Below is a small trained network, with its code and all its weights. Each question gives an input and a class and asks what happens when units are switched off, that is, made to give their printed mean instead of their output.

import numpy as np


def w(rows, s, z=0):
    codes = np.array(rows[::2]) - 128.0
    scale = np.full(codes.shape[1], s)
    scale[-1] = z or s
    return codes * scale


def f(y):
    return np.maximum(y, 0)


def log_softmax(a):
    a = a - a.max(-1, keepdims=True)
    return a - np.log(np.exp(a).sum(-1, keepdims=True))


def net(x, mask):
    res = np.array(x, float).reshape(1, 7) / 4 @ E
    y = f(res @ A[0][:, :-1].T + A[0][:, -1])
    res = res + np.where(mask, y, B[0][:, -1]) @ B[0][:, :-1]
    return log_softmax(res[-1] @ U[:, :-1].T + U[:, -1])


A, B = {}, {}
E = w([
[115,96,87,132,193,245,119],'x0',
[26,68,172,161,48,119,178],'x1',
[198,68,148,251,205,189,124],'x2',
[129,221,227,62,77,67,220],'x3',
[119,140,214,127,87,30,151],'x4',
[217,181,254,150,130,86,60],'x5',
[129,155,38,126,198,117,187],'x6',
],0.0097)
A[0] = w([
[140,102,178,115,126,139,48,159],'neuron 0',
[163,172,148,75,137,64,230,198],'neuron 1',
[195,92,82,86,100,134,124,2],'neuron 2',
[64,182,173,52,123,61,198,155],'neuron 3',
[26,151,73,55,59,122,103,233],'neuron 4',
[110,119,158,159,65,112,89,19],'neuron 5',
[100,150,41,27,178,82,77,45],'neuron 6',
[232,154,206,140,65,115,122,184],'neuron 7',
[218,175,117,124,247,111,129,194],'neuron 8',
[52,101,108,91,101,138,60,126],'neuron 9',
[55,204,130,155,141,93,233,254],'neuron 10',
[2,94,82,115,58,177,96,180],'neuron 11',
[237,127,78,203,138,208,134,175],'neuron 12',
[71,60,211,255,68,200,128,217],'neuron 13',
],0.0097,0.0042)
B[0] = w([
[134,59,205,239,44,218,99,167],'neuron 0',
[158,184,105,78,84,28,161,233],'neuron 1',
[148,228,190,91,63,147,11,142],'neuron 2',
[104,209,118,47,2,89,212,250],'neuron 3',
[59,139,86,118,55,234,134,233],'neuron 4',
[94,133,194,170,51,187,215,155],'neuron 5',
[169,141,123,103,119,174,102,190],'neuron 6',
[206,165,221,154,77,101,108,218],'neuron 7',
[248,100,101,89,162,103,9,214],'neuron 8',
[99,108,172,139,71,200,123,173],'neuron 9',
[97,183,58,59,128,29,209,220],'neuron 10',
[31,110,78,121,81,213,169,215],'neuron 11',
[172,96,86,163,206,70,49,215],'neuron 12',
[66,80,202,180,192,135,234,208],'neuron 13',
],0.0081,0.018)
U = w([
[115,228,157,27,40,45,186,36],'0',
[43,72,63,115,59,229,87,143],'1',
[229,89,90,156,198,142,48,253],'2',
[155,113,246,187,83,115,117,17],'3',
[48,56,107,195,206,92,211,106],'4',
],0.011,0.003)

Each question gives the input, the list of numbers given to net, and the class t.
The units are the neurons (one row each of A and B). Each row of codes is followed by its name. A weight is (code - 128) times the scale printed after its matrix; where a second scale follows, it is the last column's (A, B and U).
mask holds one flag per neuron, in row order. A switched-off neuron (its flag False) gives its mean, the last column of its row in B, instead of its output. The means were averaged over made-up inputs and are rounded, as every weight is.
A unit's drop is (log p(t) with every unit on - log p(t) with that unit switched off) / (log p(t) with every unit on - log p(t) with every unit switched off).
The circuit of an input: a set's keep is (log p(t) with only the set's units on - log p(t) with every unit switched off) / (log p(t) with every unit on - log p(t) with every unit switched off). Starting from the 12 units with the biggest drops (on a tie, the unit counted first), units are removed one at a time, each time the one whose removal leaves the highest keep (on an exact tie, the one counted first), for as long as the keep stays at least 0.8.
circuit, biggest first: the units of the circuit, biggest drop first
most important unit: the unit with the biggest drop
k most important neurons: the k neurons with the biggest drops, biggest first
drop when u is switched off: that unit's drop, to one decimal
input [-2,-8,7,6,2,3,-8], class 3: most important unit => neuron 7
input [-5,5,1,-7,-1,-1,4], class 4: circuit, biggest first => neuron 13; neuron 3
input [6,-3,0,3,2,-1,7], class 2: circuit, biggest first => neuron 3; neuron 8
input [-8,8,-1,1,-7,-2,-2], class 1: circuit, biggest first => neuron 11; neuron 4
input [3,-3,-6,-1,5,4,-8], class 3: circuit, biggest first => neuron 0; neuron 10
input [-5,-8,-1,0,-4,4,-7], class 3: 2 most important neurons => neuron 7; neuron 0
input [-3,0,3,-4,-2,5,-2], class 3: 2 most important neurons => neuron 0; neuron 13
input [-6,1,-3,-3,2,3,-4], class 3: circuit, biggest first => neuron 10; neuron 0
input [-2,-3,5,-4,-3,8,-5], class 2: 3 most important neurons => neuron 12; neuron 8; neuron 3
input [5,-3,8,-5,3,-2,-5], class 2: drop when neuron 12 is switched off => 0.1
input [-1,7,0,-2,-4,0,-4], class 1: drop when neuron 11 is switched off => 0.3
input [0,-3,-1,1,7,6,-6], class 3: drop when neuron 0 is switched off => 0.3
